Here is a tiny trained network, its code and every weight. The questions are about switching its units off for an input and a target symbol, where a switched-off unit gives its printed mean instead of its output.

import numpy as np


def w(rows, s, z=0):
    codes = np.array(rows[::2]) - 128.0
    scale = np.full(codes.shape[1], s)
    scale[-1] = z or s
    return codes * scale


def f(y):
    return np.maximum(y, 0)


def softmax(a):
    e = np.exp(a - a.max(-1, keepdims=True))
    return e / e.sum(-1, keepdims=True)


def log_softmax(a):
    a = a - a.max(-1, keepdims=True)
    return a - np.log(np.exp(a).sum(-1, keepdims=True))


def net(x, mask):
    ids = ['ΛΠΦΩβδεημ'.index(c) for c in x.split()]
    T = len(ids)
    res = E[ids] + P[:T]
    q, k, v = (res @ M[0].T for M in (Q, K, V))
    z = softmax(np.where(np.tri(T) > 0, q @ k.T / 3**0.5, -1e9)) @ v
    res = res + np.where(mask[0], z, O[0][:, -1]) @ O[0][:, :-1]
    y = f(res @ A[0][:, :-1].T + A[0][:, -1])
    res = res + np.where(mask[1:13], y, B[0][:, -1]) @ B[0][:, :-1]
    return log_softmax(res[-1] @ U[:, :-1].T + U[:, -1])


Q, K, V, O, A, B = {}, {}, {}, {}, {}, {}
E = w([
[134,113,197,150],'Λ',
[129,124,114,116],'Π',
[134,120,121,111],'Φ',
[39,94,159,122],'Ω',
[55,117,127,151],'β',
[93,109,68,32],'δ',
[140,102,174,65],'ε',
[109,147,72,155],'η',
[29,134,4,77],'μ',
],0.013)
P = w([
[65,168,255,195],'0',
[99,181,66,55],'1',
[127,127,101,149],'2',
[144,50,84,97],'3',
[111,155,79,80],'4',
[136,142,104,182],'5',
[165,44,107,118],'6',
[115,139,106,76],'7',
[134,140,110,193],'8',
[197,60,138,162],'9',
[122,139,124,88],'10',
[116,139,78,172],'11',
[185,51,114,140],'12',
[132,121,142,77],'13',
],0.013)
Q[0] = w([
[89,239,64,180],'H1',
[207,46,130,144],'H1',
[107,12,74,138],'H1',
],0.011)
K[0] = w([
[178,104,87,186],'H1',
[85,201,216,159],'H1',
[2,213,215,180],'H1',
],0.0087)
V[0] = w([
[93,217,74,173],'H1',
[46,107,125,10],'H1',
[59,26,172,164],'H1',
],0.012)
O[0] = w([
[45,166,2,222,184],'H1',
[95,224,120,74,254],'H1',
[46,99,177,103,242],'H1',
],0.015,0.0063)
A[0] = w([
[113,43,54,173,108],'N1',
[88,101,207,108,108],'N2',
[96,7,127,145,99],'N3',
[62,25,136,179,69],'N4',
[145,116,155,106,253],'N5',
[83,83,159,190,211],'N6',
[98,191,205,124,226],'N7',
[50,175,166,97,236],'N8',
[101,122,48,138,56],'N9',
[196,150,121,50,141],'N10',
[124,90,101,112,74],'N11',
[124,71,26,91,109],'N12',
],0.011,0.0025)
B[0] = w([
[154,151,71,206,161],'N1',
[140,122,164,88,180],'N2',
[155,152,182,139,170],'N3',
[123,147,225,173,183],'N4',
[175,2,49,151,145],'N5',
[151,153,142,154,172],'N6',
[126,83,81,84,190],'N7',
[131,70,88,164,252],'N8',
[176,100,182,95,190],'N9',
[66,160,71,193,147],'N10',
[110,161,198,166,137],'N11',
[160,151,126,93,171],'N12',
],0.0076,0.02)
U = w([
[153,142,170,92,70],'Λ',
[108,112,111,142,43],'Π',
[111,158,143,97,154],'Φ',
[13,132,147,42,125],'Ω',
[2,195,149,133,4],'β',
[58,98,75,62,226],'δ',
[147,38,84,67,229],'ε',
[117,96,60,215,92],'η',
[42,98,2,160,231],'μ',
],0.0074,0.0034)

Each question gives the input, a string of symbols that net reads in full, and the target symbol t.
The units are the heads (3 rows each of Q, K, V and O) and the neurons (one row each of A and B). Each row of codes is followed by its name. A weight is (code - 128) times the scale printed after its matrix; where a second scale follows, it is the last column's (O, A, B and U).
mask holds one flag per unit, heads first, then neurons. A switched-off unit (its flag False) gives its mean, the last column of its rows in O or B, instead of its output. The means were averaged over made-up inputs and are rounded, as every weight is.
A unit's drop is (log p(t) with every unit on - log p(t) with that unit switched off) / (log p(t) with every unit on - log p(t) with every unit switched off).
The circuit of an input: a set's keep is (log p(t) with only the set's units on - log p(t) with every unit switched off) / (log p(t) with every unit on - log p(t) with every unit switched off). Starting from the 12 units with the biggest drops (on a tie, the unit counted first), units are removed one at a time, each time the one whose removal leaves the highest keep (on an exact tie, the one counted first), for as long as the keep stays at least 0.8.
circuit, biggest first: the units of the circuit, biggest drop first
unit that matters most: the unit with the biggest drop
top k neurons: the k neurons with the biggest drops, biggest first
drop when u is switched off: that unit's drop, to one decimal
input η ε Φ ε β δ η β Φ Λ, target η: circuit, biggest first : H1, N1
input Λ Λ Λ Ω, target Λ: unit that matters most : H1
input μ ε δ β ε Ω Ω Ω μ Λ, target μ: circuit, biggest first : H1, N4
input Λ Ω β Λ η η Φ μ β η Ω Ω μ, target Λ: circuit, biggest first : H1, N3, N4
input β Λ η Λ ε ε Λ Λ ε, target ε: circuit, biggest first : H1, N5
input ε Λ μ β δ Λ Λ Φ Ω Π Λ, target ε: top 3 neurons : N5, N7, N4
input Λ μ β μ, target Λ: top 2 neurons : N3, N4
input ε Λ ε Λ Ω Λ ε ε ε Π ε μ Ω Λ, target ε: top 2 neurons : N5, N7
input μ Π μ Ω, target μ: top 2 neurons : N8, N1
input Ω Λ Λ ε Λ Π Λ ε ε η Π η, target η: top 3 neurons : N1, N2, N7
input β β Λ Λ Π Φ δ, target β: drop when H1 is switched off : 0.7
input Λ μ Φ Π Π Λ ε, target Λ: drop when N4 is switched off : 0.2
input μ ε η Λ δ Φ Λ Λ Λ δ Λ Λ Φ, target μ: drop when N4 is switched off : 0.1
input Ω Λ η Ω η β μ Λ Λ β, target Ω: top neuron : N2
